Below is a small trained network, with its code and all its weights. Each question gives an input and a target symbol and asks what happens when units are switched off, that is, made to give their printed mean instead of their output.

import numpy as np


def w(rows, s, z=0):
    codes = np.array(rows[::2]) - 128.0
    scale = np.full(codes.shape[1], s)
    scale[-1] = z or s
    return codes * scale


def norm(h):
    return h / np.sqrt((h * h).mean(-1, keepdims=True) + 1e-5)


def f(y):
    return y / 2 * (1 + np.tanh(0.7978845608 * (y + 0.044715 * y**3)))


def softmax(a):
    e = np.exp(a - a.max(-1, keepdims=True))
    return e / e.sum(-1, keepdims=True)


def log_softmax(a):
    a = a - a.max(-1, keepdims=True)
    return a - np.log(np.exp(a).sum(-1, keepdims=True))


def net(x, mask):
    ids = ['ΞΨΩαβεζηθπ'.index(c) for c in x.split()]
    T = len(ids)
    res = E[ids] + P[:T]
    u = 0
    for l in range(3):
        q, k, v = (norm(res) @ M[l].T for M in (Q, K, V))
        z = softmax(np.where(np.tri(T) > 0, q @ k.T / 4**0.5, -1e9)) @ v
        res = res + np.where(mask[u], z, O[l][:, -1]) @ O[l][:, :-1]
        u += 1
        y = f(norm(res) @ A[l][:, :-1].T + A[l][:, -1])
        res = res + np.where(mask[u : u + 8], y, B[l][:, -1]) @ B[l][:, :-1]
        u += 8
    return log_softmax(norm(res)[-1] @ U[:, :-1].T + U[:, -1])


Q, K, V, O, A, B = {}, {}, {}, {}, {}, {}
E = w([
[114,213,219],'Ξ',
[122,166,239],'Ψ',
[136,6,117],'Ω',
[142,222,213],'α',
[83,26,226],'β',
[95,126,94],'ε',
[208,48,130],'ζ',
[220,167,239],'η',
[181,73,249],'θ',
[40,58,139],'π',
],0.0023)
P = w([
[59,186,19],'0',
[176,15,79],'1',
[171,20,206],'2',
[108,199,92],'3',
[169,19,64],'4',
[119,10,237],'5',
[97,200,90],'6',
[163,27,63],'7',
[138,5,225],'8',
[94,202,89],'9',
[158,26,62],'10',
[141,14,219],'11',
],0.0023)
Q[0] = w([
[26,166,104],'0.h1',
[247,253,123],'0.h1',
[57,73,36],'0.h1',
[184,18,230],'0.h1',
],0.0018)
K[0] = w([
[12,90,36],'0.h1',
[131,253,117],'0.h1',
[40,121,149],'0.h1',
[248,103,149],'0.h1',
],0.0021)
V[0] = w([
[121,111,119],'0.h1',
[175,162,5],'0.h1',
[95,197,110],'0.h1',
[90,166,135],'0.h1',
],0.0029)
O[0] = w([
[73,114,133,136],'0.h1',
[1,175,203,6],'0.h1',
[109,231,92,38],'0.h1',
[61,127,43,87],'0.h1',
],0.0013,0.0011)
A[0] = w([
[221,178,166,72],'0.n1',
[73,118,182,72],'0.n2',
[142,143,105,78],'0.n3',
[155,169,136,210],'0.n4',
[113,132,136,170],'0.n5',
[116,238,100,244],'0.n6',
[139,107,4,2],'0.n7',
[49,139,252,219],'0.n8',
],0.0037,0.00096)
B[0] = w([
[66,103,75,155],'0.n1',
[184,175,137,139],'0.n2',
[126,116,128,96],'0.n3',
[128,77,86,145],'0.n4',
[141,121,125,140],'0.n5',
[164,15,172,120],'0.n6',
[175,150,70,98],'0.n7',
[254,154,53,247],'0.n8',
],0.0028,0.0014)
Q[1] = w([
[73,122,80],'1.h1',
[74,110,105],'1.h1',
[214,253,127],'1.h1',
[155,154,159],'1.h1',
],0.0041)
K[1] = w([
[181,114,192],'1.h1',
[254,142,164],'1.h1',
[23,193,43],'1.h1',
[38,96,85],'1.h1',
],0.0027)
V[1] = w([
[98,83,211],'1.h1',
[26,190,53],'1.h1',
[53,254,187],'1.h1',
[165,121,117],'1.h1',
],0.0012)
O[1] = w([
[144,183,164,153],'1.h1',
[4,30,170,26],'1.h1',
[133,97,247,2],'1.h1',
[159,156,106,151],'1.h1',
],0.0011,0.00085)
A[1] = w([
[112,227,222,114],'1.n1',
[78,146,8,202],'1.n2',
[133,250,69,62],'1.n3',
[2,113,204,4],'1.n4',
[224,137,137,68],'1.n5',
[151,200,184,108],'1.n6',
[101,137,90,113],'1.n7',
[181,21,117,118],'1.n8',
],0.0029,0.0011)
B[1] = w([
[156,99,120,115],'1.n1',
[227,154,178,135],'1.n2',
[117,95,200,82],'1.n3',
[134,97,81,69],'1.n4',
[77,156,94,174],'1.n5',
[162,78,69,125],'1.n6',
[174,125,136,104],'1.n7',
[101,183,253,247],'1.n8',
],0.0029,0.0016)
Q[2] = w([
[58,94,142],'2.h1',
[102,254,173],'2.h1',
[46,25,155],'2.h1',
[48,27,127],'2.h1',
],0.0074)
K[2] = w([
[165,79,236],'2.h1',
[66,214,134],'2.h1',
[188,66,255],'2.h1',
[186,75,239],'2.h1',
],0.0072)
V[2] = w([
[10,161,151],'2.h1',
[81,4,92],'2.h1',
[97,178,46],'2.h1',
[96,8,130],'2.h1',
],0.002)
O[2] = w([
[91,254,66,3],'2.h1',
[165,134,81,88],'2.h1',
[142,208,145,22],'2.h1',
[168,112,54,129],'2.h1',
],0.0028,0.00076)
A[2] = w([
[139,125,143,50],'2.n1',
[182,63,52,122],'2.n2',
[163,146,114,127],'2.n3',
[109,162,48,125],'2.n4',
[70,168,160,130],'2.n5',
[149,123,82,96],'2.n6',
[2,54,89,135],'2.n7',
[157,108,178,2],'2.n8',
],0.0073,0.0033)
B[2] = w([
[124,99,156,85],'2.n1',
[36,202,141,253],'2.n2',
[85,60,72,137],'2.n3',
[195,52,189,55],'2.n4',
[107,226,115,132],'2.n5',
[62,72,140,66],'2.n6',
[254,208,44,144],'2.n7',
[140,94,188,180],'2.n8',
],0.004,0.0012)
U = w([
[117,229,136,89],'Ξ',
[13,139,110,129],'Ψ',
[116,77,21,184],'Ω',
[113,236,169,199],'α',
[40,61,102,138],'β',
[220,179,63,235],'ε',
[118,73,161,54],'ζ',
[177,134,194,8],'η',
[112,85,204,104],'θ',
[255,85,72,156],'π',
],0.009,0.0016)

Each question gives the input, a string of symbols that net reads in full, and the target symbol t.
The units are the heads (4 rows each of Q, K, V and O) and the neurons (one row each of A and B). Each row of codes is followed by its name. A weight is (code - 128) times the scale printed after its matrix; where a second scale follows, it is the last column's (O, A, B and U).
mask holds one flag per unit, layer by layer, with each layer's heads first. A switched-off unit (its flag False) gives its mean, the last column of its rows in O or B, instead of its output. The means were averaged over made-up inputs and are rounded, as every weight is.
A unit's drop is (log p(t) with every unit on - log p(t) with that unit switched off) / (log p(t) with every unit on - log p(t) with every unit switched off).
The circuit of an input: a set's keep is (log p(t) with only the set's units on - log p(t) with every unit switched off) / (log p(t) with every unit on - log p(t) with every unit switched off). Starting from the 12 units with the biggest drops (on a tie, the unit counted first), units are removed one at a time, each time the one whose removal leaves the highest keep (on an exact tie, the one counted first), for as long as the keep stays at least 0.8.
circuit, biggest first: the units of the circuit, biggest drop first
unit that matters most: the unit with the biggest drop
k most important neurons: the k neurons with the biggest drops, biggest first
k most important neurons of layer l: the k neurons of layer l with the biggest drops, biggest first
input π Ψ Ξ α ζ Ω Ψ ε α α, target π: most important neuron => [1.n8]
input π ε η Ω, target π: 3 most important neurons of layer 1 => [1.n2, 1.n8, 1.n6]
input β β η η α ε Ξ, target β: 2 most important neurons of layer 0 => [0.n6, 0.n1]
input ε α Ω θ, target ε: circuit, biggest first => [2.h1, 0.n8, 2.n2, 1.n8]
input Ψ α θ α ε η Ψ η α θ, target Ψ: 2 most important neurons => [1.n8, 1.n1]
input Ω ε α η ζ π η, target Ω: 3 most important neurons => [2.n3, 1.n8, 0.n8]
input Ψ Ξ Ω ζ θ Ψ α, target Ψ: 2 most important neurons of layer 1 => [1.n6, 1.n1]
input Ω Ψ Ω η Ξ ζ ζ, target Ω: 3 most important neurons => [2.n3, 1.n2, 0.n8]
input Ψ β Ω β ε θ Ψ ε ε α, target Ψ: 2 most important neurons of layer 2 => [2.n2, 2.n3]
input β θ β α η α Ψ π Ψ α, target β: 4 most important neurons of layer 1 => [1.n1, 1.n8, 1.n6, 1.n5]
input π Ω η η, target π: 2 most important neurons of layer 0 => [0.n1, 0.n6]
input Ξ Ω η η α θ α Ω Ψ Ω, target α: 3 most important neurons => [0.n8, 1.n2, 1.n8]
input ε ε Ω Ψ, target ε: 2 most important neurons => [0.n8, 1.n8]
input Ω Ω α ε η ε Ω α θ θ, target Ω: 3 most important neurons of layer 1 => [1.n2, 1.n8, 1.n5]
input Ψ α η ε η Ξ Ω ζ ε Ξ, target Ψ: 4 most important neurons => [1.n6, 1.n2, 1.n1, 1.n4]
input θ η β ε π β ζ, target θ: 3 most important neurons of layer 1 => [1.n2, 1.n8, 1.n6]
input β β ζ α α θ α, target β: 2 most important neurons => [1.n1, 0.n6]
input Ψ Ψ α ζ, target Ψ: unit that matters most => 1.h1
input θ η β θ β Ω ζ, target θ: 2 most important neurons of layer 1 => [1.n2, 1.n6]
input β Ξ η π β Ξ θ β, target π: most important neuron of layer 1 => [1.n2]
input α Ξ Ξ θ ζ β ζ, target α: 3 most important neurons => [0.n8, 1.n8, 1.n6]
input β θ θ β η Ω Ψ, target β: 2 most important neurons => [1.n8, 0.n6]
input Ω Ω η Ω α ε θ η π η, target Ω: 3 most important neurons of layer 1 => [1.n8, 1.n2, 1.n6]
input Ω ζ π θ Ω Ψ Ω Ψ α α, target Ω: 2 most important neurons of layer 0 => [0.n6, 0.n8]
input Ξ Ψ ζ α η π α Ξ ζ θ ζ, target β: 2 most important neurons of layer 2 => [2.n2, 2.n5]
input β Ω ε θ, target β: 2 most important neurons of layer 0 => [0.n1, 0.n8]
input θ Ω ε Ψ α, target α: 2 most important neurons => [0.n8, 2.n5]
